Here is a tiny trained network, its code and every weight. The questions are about switching its units off for an input and a class, where a switched-off unit gives its printed mean instead of its output.

import numpy as np


def w(rows, s, z=0):
    codes = np.array(rows[::2]) - 128.0
    scale = np.full(codes.shape[1], s)
    scale[-1] = z or s
    return codes * scale


def f(y):
    return y / 2 * (1 + np.tanh(0.7978845608 * (y + 0.044715 * y**3)))


def log_softmax(a):
    a = a - a.max(-1, keepdims=True)
    return a - np.log(np.exp(a).sum(-1, keepdims=True))


def net(x, mask):
    res = np.array(x, float).reshape(1, 8) / 4 @ E
    y = f(res @ A[0][:, :-1].T + A[0][:, -1])
    res = res + np.where(mask, y, B[0][:, -1]) @ B[0][:, :-1]
    return log_softmax(res[-1] @ U[:, :-1].T + U[:, -1])


A, B = {}, {}
E = w([
[48,194,191,128,114,137,75,139,133,126,172],'x0',
[138,114,125,242,101,83,200,142,194,116,166],'x1',
[129,146,173,67,120,110,178,192,55,151,211],'x2',
[2,109,94,173,128,172,130,122,80,61,163],'x3',
[82,31,160,97,196,67,144,141,52,44,135],'x4',
[179,178,109,17,145,167,164,122,156,129,101],'x5',
[127,134,141,154,110,162,77,78,86,129,186],'x6',
[137,112,34,94,101,78,123,83,95,150,179],'x7',
],0.011)
A[0] = w([
[109,122,183,159,170,137,150,119,20,101,180,122],'n1',
[164,135,146,90,122,155,120,137,40,146,178,171],'n2',
[78,161,181,113,122,132,148,160,119,112,128,64],'n3',
[77,44,134,109,162,2,125,156,107,68,129,108],'n4',
[107,142,254,142,138,95,186,208,135,114,213,169],'n5',
[126,9,154,150,164,84,100,114,125,92,30,197],'n6',
[161,165,59,223,130,152,252,118,191,168,72,120],'n7',
[49,152,105,138,149,173,25,58,122,87,198,252],'n8',
],0.0095,0.0029)
B[0] = w([
[135,21,145,96,125,138,155,125,105,80,165,212],'n1',
[94,75,111,58,106,132,144,153,19,167,146,196],'n2',
[128,185,177,129,123,141,131,139,116,99,87,170],'n3',
[81,117,109,103,144,20,157,116,141,132,137,246],'n4',
[185,204,247,192,101,109,152,149,54,141,137,241],'n5',
[154,105,135,140,196,81,112,82,189,111,78,234],'n6',
[117,95,72,136,94,190,153,185,205,143,175,251],'n7',
[89,224,95,144,122,146,103,72,96,99,110,232],'n8',
],0.013,0.014)
U = w([
[111,117,108,151,112,158,155,199,182,147,142,122],'0',
[111,112,121,149,194,31,132,120,151,138,111,164],'1',
[84,68,168,121,134,123,137,127,57,119,169,62],'2',
[176,75,148,179,169,174,76,99,168,154,77,114],'3',
[189,168,100,23,132,133,107,131,107,252,86,135],'4',
[50,155,157,90,166,169,100,120,102,68,86,59],'5',
[106,151,81,230,82,121,74,49,119,170,169,252],'6',
[138,160,225,183,127,98,144,182,104,152,137,119],'7',
],0.011,0.0024)

Each question gives the input, the list of numbers given to net, and the class t.
The units are the neurons (one row each of A and B). Each row of codes is followed by its name. A weight is (code - 128) times the scale printed after its matrix; where a second scale follows, it is the last column's (A, B and U).
mask holds one flag per neuron, in row order. A switched-off neuron (its flag False) gives its mean, the last column of its row in B, instead of its output. The means were averaged over made-up inputs and are rounded, as every weight is.
A unit's drop is (log p(t) with every unit on - log p(t) with that unit switched off) / (log p(t) with every unit on - log p(t) with every unit switched off).
The circuit of an input: a set's keep is (log p(t) with only the set's units on - log p(t) with every unit switched off) / (log p(t) with every unit on - log p(t) with every unit switched off). Starting from all 8 units, units are removed one at a time, each time the one whose removal leaves the highest keep (on an exact tie, the one counted first), for as long as the keep stays at least 0.8.
units of the circuit, in order: the units of the circuit, biggest drop first
k most important neurons: the k neurons with the biggest drops, biggest first
drop when u is switched off: that unit's drop, to one decimal
input [2,-5,-8,5,8,-1,8,4], class 5: units of the circuit, in order	n8, n1
input [-5,2,-8,-1,2,-7,4,5], class 1: units of the circuit, in order	n6
input [-5,-8,-4,-6,1,1,-6,-7], class 3: units of the circuit, in order	n4, n6
input [-1,-8,-1,-2,-1,-5,8,-4], class 5: units of the circuit, in order	n8, n7
input [-7,1,4,2,-5,2,8,5], class 4: units of the circuit, in order	n2, n1
input [7,-4,-4,2,0,-6,2,1], class 5: 2 most important neurons	n7, n5
input [-7,-3,3,-6,2,-7,7,-6], class 2: 2 most important neurons	n2, n1
input [-2,-8,1,1,-3,-6,-6,4], class 4: 2 most important neurons	n1, n4
input [2,-6,-7,7,6,-5,-6,1], class 1: 2 most important neurons	n4, n6
input [-7,-6,-5,-3,-6,0,-6,2], class 0: drop when n7 is switched off	0.7
input [0,7,-4,5,-6,5,-4,8], class 0: drop when n7 is switched off	0.2
input [-3,6,-1,-5,-7,8,-2,-7], class 0: drop when n7 is switched off	0.1
